Below are the code and all the weights of a small trained network. Each question names an input and a target symbol and asks about switching units off, where a switched-off unit gives its printed mean instead of its output.

import numpy as np


def w(rows, s, z=0):
    codes = np.array(rows[::2]) - 128.0
    scale = np.full(codes.shape[1], s)
    scale[-1] = z or s
    return codes * scale


def norm(h):
    return h / np.sqrt((h * h).mean(-1, keepdims=True) + 1e-5)


def f(y):
    return np.maximum(y, 0)


def softmax(a):
    e = np.exp(a - a.max(-1, keepdims=True))
    return e / e.sum(-1, keepdims=True)


def log_softmax(a):
    a = a - a.max(-1, keepdims=True)
    return a - np.log(np.exp(a).sum(-1, keepdims=True))


def net(x, mask):
    ids = ['βηπτψω'.index(c) for c in x.split()]
    T = len(ids)
    res = E[ids] + P[:T]
    q, k, v = (norm(res) @ M[0].T for M in (Q, K, V))
    z = softmax(np.where(np.tri(T) > 0, q @ k.T / 2**0.5, -1e9)) @ v
    res = res + np.where(mask[0], z, O[0][:, -1]) @ O[0][:, :-1]
    y = f(norm(res) @ A[0][:, :-1].T + A[0][:, -1])
    res = res + np.where(mask[1:13], y, B[0][:, -1]) @ B[0][:, :-1]
    return log_softmax(norm(res)[-1] @ U[:, :-1].T + U[:, -1])


Q, K, V, O, A, B = {}, {}, {}, {}, {}, {}
E = w([
[114,135,173,113,159,77,166],'β',
[61,133,124,73,72,145,135],'η',
[149,126,155,131,135,177,123],'π',
[172,175,89,45,182,86,118],'τ',
[95,157,172,255,82,97,105],'ψ',
[58,105,102,186,133,179,130],'ω',
],0.024)
P = w([
[66,2,138,162,250,155,4],'0',
[51,86,137,111,193,183,42],'1',
[74,40,129,103,120,146,33],'2',
[86,73,112,76,102,146,53],'3',
[98,110,86,123,135,122,110],'4',
[114,136,87,120,118,110,122],'5',
[144,115,98,129,89,77,210],'6',
[132,98,114,110,48,90,218],'7',
[172,92,100,160,55,68,232],'8',
],0.0077)
Q[0] = w([
[196,126,251,119,195,202,155],'h0',
[47,140,117,194,44,30,101],'h0',
],0.011)
K[0] = w([
[134,81,217,117,219,193,65],'h0',
[77,122,163,134,95,83,253],'h0',
],0.013)
V[0] = w([
[71,99,84,65,134,65,70],'h0',
[183,95,211,127,245,119,179],'h0',
],0.011)
O[0] = w([
[108,84,217,145,32,187,161,254],'h0',
[136,254,98,101,140,206,149,104],'h0',
],0.0085,0.0045)
A[0] = w([
[134,96,81,155,119,126,115,64],'n0',
[193,150,110,126,122,176,126,34],'n1',
[103,103,195,70,253,49,110,169],'n2',
[122,112,152,114,138,159,145,223],'n3',
[183,85,173,146,92,125,141,103],'n4',
[162,88,210,157,146,182,123,24],'n5',
[147,173,178,168,124,147,114,171],'n6',
[130,156,68,146,33,136,151,251],'n7',
[74,123,78,88,156,74,139,201],'n8',
[120,99,176,77,221,86,92,67],'n9',
[166,145,111,136,126,122,117,84],'n10',
[147,171,114,75,107,81,169,15],'n11',
],0.017,0.0023)
B[0] = w([
[120,103,68,192,121,117,169,200],'n0',
[92,68,141,105,81,53,179,199],'n1',
[187,241,130,1,97,226,82,218],'n2',
[156,104,95,157,113,156,174,242],'n3',
[196,103,66,116,62,170,127,221],'n4',
[119,247,125,33,191,142,126,230],'n5',
[157,83,114,140,96,71,48,254],'n6',
[249,112,122,198,107,154,163,246],'n7',
[185,159,154,165,60,166,79,192],'n8',
[183,204,168,229,161,165,142,180],'n9',
[106,98,128,77,122,168,143,147],'n10',
[46,35,112,145,158,58,149,229],'n11',
],0.016,0.0055)
U = w([
[209,207,157,99,135,163,124,201],'β',
[97,81,138,46,45,106,114,113],'η',
[112,98,128,138,145,54,149,93],'π',
[128,88,178,151,170,95,129,83],'τ',
[124,148,145,188,98,81,2,97],'ψ',
[76,115,129,183,162,183,101,253],'ω',
],0.0094,0.003)

Each question gives the input, a string of symbols that net reads in full, and the target symbol t.
The units are the heads (2 rows each of Q, K, V and O) and the neurons (one row each of A and B). Each row of codes is followed by its name. A weight is (code - 128) times the scale printed after its matrix; where a second scale follows, it is the last column's (O, A, B and U).
mask holds one flag per unit, heads first, then neurons. A switched-off unit (its flag False) gives its mean, the last column of its rows in O or B, instead of its output. The means were averaged over made-up inputs and are rounded, as every weight is.
A unit's drop is (log p(t) with every unit on - log p(t) with that unit switched off) / (log p(t) with every unit on - log p(t) with every unit switched off).
The circuit of an input: a set's keep is (log p(t) with only the set's units on - log p(t) with every unit switched off) / (log p(t) with every unit on - log p(t) with every unit switched off). Starting from the 12 units with the biggest drops (on a tie, the unit counted first), units are removed one at a time, each time the one whose removal leaves the highest keep (on an exact tie, the one counted first), for as long as the keep stays at least 0.8.
circuit, biggest first: the units of the circuit, biggest drop first
most important unit: the unit with the biggest drop
top k neurons: the k neurons with the biggest drops, biggest first
drop when u is switched off: that unit's drop, to one decimal
input τ π ψ η π η π β τ, target η: circuit, biggest first -> n11; n2
input ψ π β ω η β π π, target π: circuit, biggest first -> h0; n2; n1
input β ω β ω, target β: circuit, biggest first -> h0; n11
input ω β ω ω π ω π π β, target η: most important unit -> n11
input ω π ω ω β β β ω, target β: top 3 neurons -> n7; n11; n0
input τ ω τ, target η: circuit, biggest first -> h0; n11
input π π β η β β, target π: top 2 neurons -> n11; n4
input ψ τ β, target β: top 2 neurons -> n1; n5
input ω η ω β η β, target η: top 3 neurons -> n11; n2; n7
input π β ψ ω τ π, target η: drop when n8 is switched off -> 0.0
input β β π ψ τ β, target π: drop when n11 is switched off -> 0.4
input π τ η ψ β τ π ψ τ, target π: drop when h0 is switched off -> 1.8
input ω ω τ ω ω π η π π, target π: drop when n11 is switched off -> 0.2
